Below are the code and all the weights of a small trained network. Each question names an input and a target symbol and asks about switching units off, where a switched-off unit gives its printed mean instead of its output.

import numpy as np


def w(rows, s, z=0):
    codes = np.array(rows[::2]) - 128.0
    scale = np.full(codes.shape[1], s)
    scale[-1] = z or s
    return codes * scale


def softmax(a):
    e = np.exp(a - a.max(-1, keepdims=True))
    return e / e.sum(-1, keepdims=True)


def log_softmax(a):
    a = a - a.max(-1, keepdims=True)
    return a - np.log(np.exp(a).sum(-1, keepdims=True))


def net(x, mask):
    ids = ['αβδεζηθμπστφψ'.index(c) for c in x.split()]
    T = len(ids)
    res = E[ids] + P[:T]
    u = 0
    for l in range(2):
        r = res
        for j in range(3):
            rows = slice(4 * j, 4 * j + 4)
            q, k, v = (r @ M[l][rows].T for M in (Q, K, V))
            z = softmax(np.where(np.tri(T) > 0, q @ k.T / 4**0.5, -1e9)) @ v
            o = O[l][rows]
            res = res + np.where(mask[u + j], z, o[:, -1]) @ o[:, :-1]
        u += 3
    return log_softmax(res[-1] @ U[:, :-1].T + U[:, -1])


Q, K, V, O = {}, {}, {}, {}
E = w([
[19,111,89],'α',
[80,186,15],'β',
[58,93,157],'δ',
[249,188,141],'ε',
[167,84,174],'ζ',
[37,150,29],'η',
[166,75,123],'θ',
[133,179,52],'μ',
[98,211,88],'π',
[159,140,66],'σ',
[132,90,188],'τ',
[98,209,91],'φ',
[163,158,201],'ψ',
],0.011)
P = w([
[122,110,130],'0',
[140,60,56],'1',
[131,69,76],'2',
[141,107,181],'3',
[162,91,152],'4',
[134,52,104],'5',
[99,137,140],'6',
[180,138,133],'7',
[179,4,55],'8',
[70,116,109],'9',
[15,238,242],'10',
],0.015)
Q[0] = w([
[141,59,89],'L0H0',
[144,128,62],'L0H0',
[134,60,110],'L0H0',
[10,109,137],'L0H0',
[130,76,82],'L0H1',
[127,137,137],'L0H1',
[152,146,140],'L0H1',
[151,72,93],'L0H1',
[21,203,117],'L0H2',
[102,168,142],'L0H2',
[226,204,56],'L0H2',
[75,149,71],'L0H2',
],0.014)
K[0] = w([
[113,157,140],'L0H0',
[65,175,194],'L0H0',
[113,209,128],'L0H0',
[167,152,146],'L0H0',
[115,205,135],'L0H1',
[137,122,111],'L0H1',
[158,125,79],'L0H1',
[83,181,207],'L0H1',
[33,163,155],'L0H2',
[89,164,154],'L0H2',
[160,218,58],'L0H2',
[8,121,84],'L0H2',
],0.015)
V[0] = w([
[149,119,98],'L0H0',
[249,101,110],'L0H0',
[123,123,127],'L0H0',
[167,158,90],'L0H0',
[104,52,146],'L0H1',
[121,179,149],'L0H1',
[187,156,129],'L0H1',
[144,41,75],'L0H1',
[147,171,138],'L0H2',
[75,111,122],'L0H2',
[147,178,60],'L0H2',
[117,109,146],'L0H2',
],0.015)
O[0] = w([
[95,107,90,165],'L0H0',
[223,84,51,194],'L0H0',
[110,120,138,133],'L0H0',
[108,156,99,137],'L0H0',
[66,91,170,188],'L0H1',
[123,194,154,62],'L0H1',
[197,212,85,114],'L0H1',
[153,31,83,253],'L0H1',
[114,82,85,91],'L0H2',
[253,140,187,146],'L0H2',
[83,40,149,128],'L0H2',
[178,152,85,132],'L0H2',
],0.0061)
Q[1] = w([
[212,171,106],'L1H0',
[121,231,176],'L1H0',
[128,176,208],'L1H0',
[116,191,249],'L1H0',
[112,97,107],'L1H1',
[175,101,71],'L1H1',
[146,80,198],'L1H1',
[108,105,96],'L1H1',
[133,111,144],'L1H2',
[166,129,124],'L1H2',
[94,172,172],'L1H2',
[131,189,99],'L1H2',
],0.014)
K[1] = w([
[168,142,150],'L1H0',
[197,140,76],'L1H0',
[140,66,96],'L1H0',
[147,92,69],'L1H0',
[160,192,127],'L1H1',
[128,170,123],'L1H1',
[189,143,185],'L1H1',
[116,252,94],'L1H1',
[138,146,119],'L1H2',
[155,144,136],'L1H2',
[113,112,147],'L1H2',
[91,112,170],'L1H2',
],0.019)
V[1] = w([
[133,122,181],'L1H0',
[193,151,190],'L1H0',
[165,80,68],'L1H0',
[66,155,78],'L1H0',
[149,59,137],'L1H1',
[56,149,8],'L1H1',
[79,133,84],'L1H1',
[178,154,151],'L1H1',
[131,126,100],'L1H2',
[34,84,71],'L1H2',
[150,138,133],'L1H2',
[113,158,14],'L1H2',
],0.012)
O[1] = w([
[83,168,52,171],'L1H0',
[122,141,89,74],'L1H0',
[228,69,116,133],'L1H0',
[91,142,210,104],'L1H0',
[65,10,72,252],'L1H1',
[250,77,168,142],'L1H1',
[236,74,190,122],'L1H1',
[99,219,51,100],'L1H1',
[173,176,128,181],'L1H2',
[190,105,255,254],'L1H2',
[121,141,101,113],'L1H2',
[217,221,124,223],'L1H2',
],0.0061,0.004)
U = w([
[101,83,107,145],'α',
[167,58,153,82],'β',
[115,79,49,145],'δ',
[214,144,60,172],'ε',
[169,3,45,1],'ζ',
[132,55,139,108],'η',
[190,30,84,26],'θ',
[190,74,138,98],'μ',
[161,155,141,227],'π',
[195,70,109,90],'σ',
[137,41,24,108],'τ',
[155,155,141,228],'φ',
[130,157,60,229],'ψ',
],0.0068,0.0067)

Each question gives the input, a string of symbols that net reads in full, and the target symbol t.
The units are the heads (4 rows each of Q, K, V and O). Each row of codes is followed by its name. A weight is (code - 128) times the scale printed after its matrix; where a second scale follows, it is the last column's (O and U).
mask holds one flag per head, layer by layer. A switched-off head (its flag False) gives its mean, the last column of its rows in O, instead of its output. The means were averaged over made-up inputs and are rounded, as every weight is.
A unit's drop is (log p(t) with every unit on - log p(t) with that unit switched off) / (log p(t) with every unit on - log p(t) with every unit switched off).
The circuit of an input: a set's keep is (log p(t) with only the set's units on - log p(t) with every unit switched off) / (log p(t) with every unit on - log p(t) with every unit switched off). Starting from all 6 units, units are removed one at a time, each time the one whose removal leaves the highest keep (on an exact tie, the one counted first), for as long as the keep stays at least 0.8.
circuit, biggest first: the units of the circuit, biggest drop first
most important unit: the unit with the biggest drop
heads that matter: for each layer, one digit per head in row order, 1 if its drop is at least 0.15 and else 0, layers parted by /
drop of u: that unit's drop, to one decimal
input ε η β η ψ σ μ ε ε α η, target ε: heads that matter : 110 / 001
input ε τ τ μ δ β η ε δ δ, target ε: most important unit : L0H0
input ε ζ ζ, target ε: circuit, biggest first : L0H1, L1H2, L0H0, L0H2
input τ δ β θ ε α ζ σ ζ τ η, target τ: circuit, biggest first : L0H0, L0H1
input ζ δ τ θ ε φ τ α ε α τ, target ε: circuit, biggest first : L0H0, L0H2
input ε τ ψ, target ε: heads that matter : 110 / 011
input ε θ ε, target ε: circuit, biggest first : L0H1, L1H2, L0H0
input ε μ β, target ε: circuit, biggest first : L0H1, L1H2, L1H1
input ε σ α μ, target ε: circuit, biggest first : L0H1, L1H2, L0H0
input θ η ε, target ζ: heads that matter : 011 / 110
input ε ψ η τ φ φ, target ε: circuit, biggest first : L0H1, L1H2, L0H0, L1H1
input ε τ τ, target ε: circuit, biggest first : L0H1, L1H2, L0H0, L0H2
input ε θ θ μ θ φ μ μ π, target ε: drop of L1H1 : 0.2
input ε α ζ ψ α δ ε μ β, target ε: drop of L0H1 : 0.8
input ε ψ η ε σ θ, target ε: drop of L1H1 : 0.1
input ε τ ζ θ ζ, target ε: drop of L1H2 : 0.4
input ε η β δ α, target ε: most important unit : L1H2
